[128 = 0]
[129 126 124 172 150 168 133 188 161 210 128 132 152 126 127 130 122 147
 146 178 140 152 122 163 142 129 127 166 128 128 148 148 128 145 173 117
 175 161 140 162 128 130 222 122 127 127 131 131 160 132 132 150 124 120
 143 127 211 130 164 130 186 153 119 126 155 139 178 130 151] : 4
[151 126 186 179 150 190 131 125 173 187 137 152 160 137 153 118 131 144
 133 172 137 141 126 160 132 143 132 165 163 134 146 137 123 137 124 115
 182 106 147 155 129 125 192 137 113 164 114 128 128 133 147 128 189 114
 135 132 122 128 126 151 191 156 178 127 132 130 185 128 161] : 7
[148 145 179 180 129 181 128 174 168 110 127 130 133 133 121 155 127 118
 148 166 140 164 149 160 148 158 130 129 128 143 151 163 148 125 171 247
 128 149 131 125 129 125 111 130 120 128 146 130 130 130 158 148 189 142
 123 147 204 147 175 129 129 129 138 124 160 140 128 128 136] : 5
[132 132 204 185 149 156 121 151 167 153 136 144 136 145 113 146 175 122
 154 157 143 155 138 168 166 163 158 114 160 137 153 189 145 117 113 255
 192 105 135 118 127 139 148 150 127 140 130 121 155 124 110 121 204 124
 137 133 168 124 142 129 131 134 170 129 168 145 113 123 143] : 2
[137 136 156 155 120 162 145 144 163 161 133 131 119 133 128 160 186 142
 157 126 126 137 153 183 146 138 126 120 144 139 151 196 159 120 159 217
 139 139 134 120 121 136 133 150 144 143 157 106 115 151 101 141 166 150
 124 160 156 149 190 134 200 149 141 146 160 127 136 123 115] : 4
[148 130 182 178 128 179 151 176 165 176 139 130 135 134 161 157 158 120
 150 169 141 140 150 159 151 133 130 131 156 133 149 129 124 140 126 133
 179 113 144 126 130 124 192 133 118 126 145 131 129 160 125 147 192 118
 122 148 200 127 128 146 187 156 176 124 132 129 180 128 136] : 6
[134 149 165 150 129 187 125 161 170  78 126 128 168 141 115 115 133 112
 149 159 142 175 134 165 160 162 134 156 125 147 154 176 119 135 161 255
 133 135 133 150 150 137  76 164 112 132 108 181 161 127 151 125 210 142
 121 128 199 144 178 145 187 134 193 123 165 133 121 125 165] : 7
[131 141 168 169 149 175 128 172 164 204 124 134 155 132 122 157 133 124
 149 171 139 164 126 165 146 159 128 133 134 131 148 168 127 124 165 111
 181 151 145 127 128 149 200 137 121 133 150 127 123 130 148 126 177 148
 139 150 195 130 174 151 194 154 132 130 128 139 185 127 131] : 5
[130 149 150 136 127 171 121 158 161  95 126 125 159 138 120 119 140 149
 153 165 145 172 135 164 158 161 131 147 128 144 131 145 124 137 159 255
 134 149 143 150 148 122  84 166 118 135 115 173 127 124 148 124 146 154
 125 131 183 143 181 146 125 132 191 129 164 130 115 135 157] : 9
[153 126 158 186 126 165 130 169 172 175 124 153 163 141 107 114 132 113
 133 126 121 149 128 126 152 143 130 133 162 137 149 137 145 120 124 125
 185 100 136 150 129 123 179 138 125 134 136 128 129 132 116 127 146 107
 132 150 119 128 174 133 196 158 148 125 162 141 134 127 141] : 0
[150 127 181 185 128 184 152 176 167 187 139 133 159 133 118 153 159 118
 150 128 124 137 146 156 151 134 129 134 158 132 148 154 122 140 128 124
 129 113 132 129 130 125 118 130 119 128 146 130 130 162 126 149 186 114
 120 149 206 129 126 131 188 158 137 124 158 129 131 129 137] : 5
[151 142 181 136 129 187 132 179 171 191 125 136 155 133 118 154 127 119
 150 173 137 162 144 157 143 135 129 137 161 143 148 155 125 125 172 236
 131 149 134 128 131 146 122 129 118 128 147 130 128 133 155 148 184 138
 119 152 202 150 169 132 194 129 132 125 159 140 139 129 135] : 6
[129 144 144 133 149 175 126 163 134 120 125 128 131 160 164 122 137 153
 130 167 141 167 130 166 132 157 130 158 133 142 129 141 127 124 164 253
 184 155 144 152 147 146 109 138 119 134 120 172 154 129 147 126 184 152
 142 132 186 127 192 151 135 130 178 131 131 141 176 136 154] : 7
[146 125 144 164 150 178 129 124 165 193 126 132 156 159 121 122 130 126
 131 170 139 138 128 165 130 161 130 164 132 131 149 136 126 139 126 122
 179 153 144 155 129 128 199 134 120 132 121 127 127 130 120 127 137 122
 139 132 123 129 128 132 192 157 164 129 130 140 181 128 133] : 4
[129 149 163 142 150 183 123 147 168  82 124 125 137 145 115 148 146 145
 155 146 145 182 138 171 164 165 135 146 130 147 133 186 123 118 153 252
 139 139 133 146 149 138  72 149 112 139 107 176 150 124 141 141 208 153
 122 132 177 143 187 145 125 134 171 129 167 145 111 133 163] : 6
[149 131 194 172 127 186 147 159 169 164 138 129 161 141 115 149 136 117
 133 125 126 146 152 130 157 140 132 122 161 136 150 147 122 135 120 140
 186 104 134 122 124 121 170 138 111 135 135 126 128 156 114 144 152 118
 139 150 101 124 133 130 188 159 158 126 134 142 172 126 140] : 3
[137 135 222 193 152 198 123 154 171 126 137 144 145 149 149 144 172 135
 153 156 144 192 138 164 150 143 159 147 155 139 152 150 117 132 114 255
 187 124 146 119 132 133 129 147 106 137 124 180 160 125 143 121 218 140
 136 131 139 122 141 144 127 139 175 123 138 146 161 134 172] : 4
[129 128 173 171 148 167 126 119 160 194 125 145 129 159 164 158 167 155
 131 167 143 164 153 172 131 159 153 154 155 129 151 138 128 139 122 135
 184 161 142 151 147 147 194 138 124 134 124 170 153 156 149 124 179 158
 144 132 113 126 139 148 126 129 176 132 131 141 174 136 150] : 6
[132 145 143 137 129 177 130 179 164 114 129 130 160 130 121 158 122 121
 146 171 140 158 145 154 148 155 151 166 127 141 127 155 126 129 171 248
 127 153 129 157 151 143 120 126 122 125 122 181 163 131 162 149 187 140
 124 128 212 148 164 147 126 122 133 123 159 141 179 140 157] : 6
[143 131 141 178 127 174 123 159 159 175 139 125 132 136 162 153 170 124
 152 165 144 168 155 166 155 134 131 151 157 131 152 146 126 138 118 145
 134 153 142 122 127 123 179 140 120 132 144 122 128 155 149 144 194 129
 144 130 189 125 139 145 184 156 150 130 133 142 170 125 134] : 6
[152 130 190 184 127 185 151 169 168 175 138 132 163 137 156 152 161 143
 151 170 139 170 154 159 153 137 130 162 158 134 150 133 122 138 127 135
 183 112 145 124 151 141 100 135 112 130 140 130 159 160 151 148 195 114
 120 130 198 125 129 148 185 153 182 125 132 130 179 128 141] : 9
[125 142 135 130 123 169 124 152 161 126 123 127 151 136 123 122 145 160
 155 166 143 169 135 173 135 163 130 150 136 140 128 153 131 136 155 225
 136 160 144 149 144 149 111 171 122 170 122 162 121 123 139 121 131 166
 125 136 169 147 188 147 195 129 183 138 163 129 127 134 150] : 10
[138 128 194 141 127 193 129 170 181 171 125 134 163 165 113 115 129 114
 150 129 137 173 128 159 152 165 131 165 132 135 150 165 121 122 166 117
 182 136 147 153 131 142  95 137 111 131 111 180 159 131 149 128 147 134
 134 130 201 127 173 149 188 133 148 124 163 142 130 128 165] : 5
[132 147 141 134 151 175 130 178 165 124 127 132 156 132 121 123 125 147
 149 173 139 160 126 157 147 158 127 168 129 142 126 158 125 127 172 245
 128 154 130 157 150 145 124 151 121 127 121 181 161 132 157 131 136 140
 123 147 210 148 169 146 132 128 162 124 158 139 131 140 156] : 7
[131 150 186 180 154 145 127 170 160 160 129 129 137 135 162 155 160 145
 148 162 146 164 154 158 156 155 156 153 149 131 153 165 123 126 165 255
 178 147 140 126 130 138 177 130 121 127 143 133 166 156 160 145 207 146
 146 125 208 123 131 142 119 133 150 121 131 143 165 137 137] : 4
[150 147 189 183 129 188 127 169 169 169 125 130 136 138 117 151 130 116
 151 125 140 143 149 158 154 162 133 128 128 135 130 166 147 123 164 255
 132 140 134 124 130 122  95 133 130 132 139 130 159 130 120 146 148 113
 120 149 196 148 174 130 130 133 146 125 162 142 125 127 141] : 3
[155 137 158 139 123 211 131 166 182 129 119 143 161 142 111 111 136 115
 156 173 130 150 122 163 145 174 128 176 143 148 148 171 145 117 167 211
 137 137 142 151 129 147 122 142 120 138 112 172 124 135 107 149 143 130
 107 157 183 151 174 140 208 131 143 130 163 128 141 128 143] : 5
[149 131 198 185 126 191 148 160 169 166 137 131 163 143 113 114 169 116
 153 120 125 149 153 128 157 141 133 121 161 136 150 174 145 120 119 138
 138 102 135 121 129 122  87 168 127 136 135 126 128 157 115 144 202 117
 119 150 179 125 136 128 189 159 156 126 164 132 124 125 142] : 6
[151 129 150 138 128 181 129 192 155 105 126 133 162 136 117 117 127 117
 148 168 139 168 128 157 150 136 130 165 130 145 149 130 122 138 167 124
 131 142 145 153 152 124 106 158 115 159 115 180 129 131 124 148 145 140
 120 148 203 128 127 149 189 159 175 124 160 130 128 128 162] : 8
[129 124 130 125 150 161 128 128 162 215 125 133 123 153 167 126 133 159
 130 174 140 156 125 162 125 159 127 164 164 140 149 132 129 141 128 110
 179 166 142 155 148 131 222 131 125 131 132 175 155 130 151 137 172 154
 140 131 120 130 131 151 194 127 160 132 129 138 185 138 150] : 7
[148 132 175 144 128 193 145 153 171  74 124 127 166 146 111 112 141 114
 154 116 143 156 138 165 167 141 135 116 155 148 154 150 120 132 115 150
 141 132 146 148 150 119  67 172 106 166 103 124 127 125 112 142 211 144
 119 133 179 122 141 146 185 161 206 126 137 133 168 124 147] : 10
[145 125 180 179 125 182 148 162 169 197 135 134 156 136 158 152 167 126
 152 128 139 143 145 166 150 140 129 129 165 132 150 173 127 121 122 115
 134 116 147 122 127 146 118 139 116 137 144 121 124 157 117 146 183 121
 136 132 186 129 139 130 199 159 143 132 163 139 182 126 135] : 5
[130 148 191 179 124 180 121 146 165 165 136 125 134 143 158 151 180 125
 155 158 146 180 160 173 159 135 135 143 161 134 154 189 125 118 112 255
 138 148 145 119 125 141 155 151 116 141 139 119 154 152 137 140 202 135
 123 134 169 123 147 147 130 133 170 133 135 132 165 122 135] : 6
[136 144 162 143 149 196 126 161 174 169 122 133 137 144 111 148 140 143
 156 165 138 179 149 166 157 169 131 155 136 137 151 180 146 118 159 242
 140 136 150 149 128 142 170 145 108 139 108 175 157 129 139 125 197 140
 133 136 186 126 183 151 141 133 159 129 165 142 179 136 164] : 5
[134 130 193 182 151 149 128 169 168 168 126 148 137 138 116 150 163 115
 131 166 140 144 132 156 155 136 155 126 158 134 151 139 146 137 123 128
 181 106 143 124 129 140 171 136 114 131 138 136 159 130 121 127 199 115
 137 129 200 127 126 130 186 160 150 124 134 142 179 127 134] : 3
[152 121 150 138 125 186 151 171 176 196 122 137 159 137 113 114 132 119
 154 174 135 143 126 163 146 143 128 168 164 135 148 170 124 136 126 103
 136 148 150 152 129 148 117 138 112 136 142 128 135 132 114 148 189 113
 114 153 191 131 133 154 203 152 176 130 162 128 187 127 138] : 6
[132 145 185 184 149 150 128 171 168 171 126 131 136 137 114 152 162 117
 150 171 125 141 149 124 154 161 154 131 129 133 127 164 146 123 167 246
 133 110 133 125 130 143 185 135 132 130 142 180 160 131 123 127 145 115
 138 148 207 127 174 131 131 132 142 125 160 142 130 138 140] : 0
[135 134 171 185 153 155 122 157 167 137 125 144 142 145 112 112 137 111
 133 115 128 153 137 124 163 165 159 149 127 136 134 178 142 120 153 160
 188 130 133 152 130 118 146 143 125 136 128 179 159 125 117 123 166 115
 138 147 115 121 183 125 185 161 170 123 167 144 117 135 147] : 0
[136 128 183 183 152 151 130 132 169 180 127 151 135 134 118 151 124 121
 149 166 139 165 125 157 149 160 152 167 130 133 126 122 146 126 171 247
 178 144 132 127 130 143 194 130 133 127 143 182 161 127 126 129 143 136
 137 147 199 128 173 130 136 130 136 123 160 140 134 140 139] : 2
[135 148 160 186 129 154 126 165 169 158 126 129 140 139 114 150 132 114
 151 125 127 145 151 126 159 161 133 125 128 135 129 168 145 122 162 255
 131 103 132 122 131 120 166 138 129 132 137 131 130 129 121 145 146 115
 138 148 199 146 177 128 183 186 153 124 160 143 122 126 144] : 0
[153 119 125 178 128 187 163 205 175 238 140 145 154 122 162 127 106 146
 126 189 129 117 110 148 111 132 120 161 158 130 143 100 126 147 144  77
 170 157 145 164 153 135 255 138 122 149 133 127 132 141 136 158 166  98
 116 129 159 136 110 156 203 151 131 122 118 123 208 135 132] : 8
[133 154 165 140 156 148 126 167 131 138 130 124 141 139 117 149 127 139
 148 158 145 173 135 155 163 157 158 150 119 134 128 166 119 125 164 255
 132 135 128 152 131 134 158 134 114 126 109 187 164 127 162 126 210 139
 143 142 204 122 177 140 120 136 152 119 162 145 113 137 167] : 4
[132 144 146 135 149 144 126 160 167 183 123 131 132 139 120 153 138 150
 152 165 140 172 131 167 153 165 127 158 137 133 130 178 126 120 161 124
 136 154 135 150 127 126 186 141 116 136 118 173 154 128 143 125 139 151
 138 133 183 127 181 133 134 132 151 132 162 141 129 136 157] : 4
[137 128 154 178 125 158 130 176 172 178 126 134 138 136 115 118 127 116
 132 126 123 140 126 121 151 161 125 135 127 133 125 160 145 124 169 127
 132 106 134 154 131 124 192 133 131 129 147 183 131 133 124 129 147 109
 135 148 134 129 172 128 191 157 138 123 161 142 138 129 143] : 1
[147 130 186 182 130 175 148 164 163 171 138 128 127 136 160 154 167 123
 150 167 142 168 154 164 157 134 131 124 160 132 151 139 124 123 122 136
 185 113 144 122 128 123 167 138 118 134 143 126 128 127 119 125 192 124
 141 130 188 126 136 147 185 157 147 127 135 142 171 126 136] : 5
[131 147 131 129 130 130 129 173 131 117 130 128 154 127 129 122 121 124
 144 128 129 125 127 122 147 151 128 129 123 140 127 151 150 129 173 252
 126 160 126 158 130 144 126 119 145 123 153 186 129 129 135 148 132 148
 129 144 213 148 167 126 125 128 124 123 157 140 127 129 131] : 2
[144 123 153 163 127 128 133 186 161 230 128 136 149 122 132 167 120 131
 146 140 123 118 140 159 134 151 124 143 130 125 124 146 153 132 178 225
 119 172 129 133 129 134 242 117 149 123 164 131 127 133 133 153 117 123
 145 148 211 152 164 132 191 125 107 128 153 137 140 131 122] : 3
[145 125 173 175 125 173 148 164 163 199 137 134 130 134 121 158 138 127
 133 167 140 167 130 167 148 136 131 128 163 130 150 141 129 138 125 111
 181 158 144 124 126 129 194 138 121 134 148 120 124 127 116 122 179 127
 140 134 112 130 133 150 191 154 175 132 129 140 182 127 130] : 5
[151 124 175 183 127 187 132 184 166 204 138 139 131 131 157 154 156 119
 149 176 134 133 122 159 143 135 126 141 161 132 146 124 124 140 130 109
 176 112 145 127 131 130 214 131 116 128 148 130 130 165 124 151 181 109
 135 130 207 131 125 134 189 156 127 125 130 139 193 130 136] : 5
[155 126 146 184 132 194 160 203 172 185 142 139 161 127 158 155 108 111
 123 183 133 127 136 146 123 130 127 150 152 133 143  97 120 145 139 116
 172 144 143 162 135 125 218 115 117 145 121 145 136 141 140 135 187  94
 135 125 235 131 111 150 183 159 152 115 125 127 191 134 145] : 7
[131 142 141 127 146 147 128 161 142 132 122 134 131 135 117 155 139 127
 155 170 138 170 150 173 147 164 129 161 136 143 128 175 151 121 163 228
 134 154 135 122 126 148 197 141 133 137 146 168 154 129 112 145 133 150
 137 155 184 149 180 135 144 127 145 134 161 140 131 137 132] : 2
[128 144 140 128 125 169 123 155 131 116 123 127 154 138 121 121 142 157
 155 169 144 169 135 170 154 162 130 151 134 143 131 183 128 121 159 243
 137 155 144 150 146 127  99 169 118 138 116 164 151 123 141 123 139 159
 123 153 175 146 174 148 192 130 184 134 163 141 125 135 153] : 7
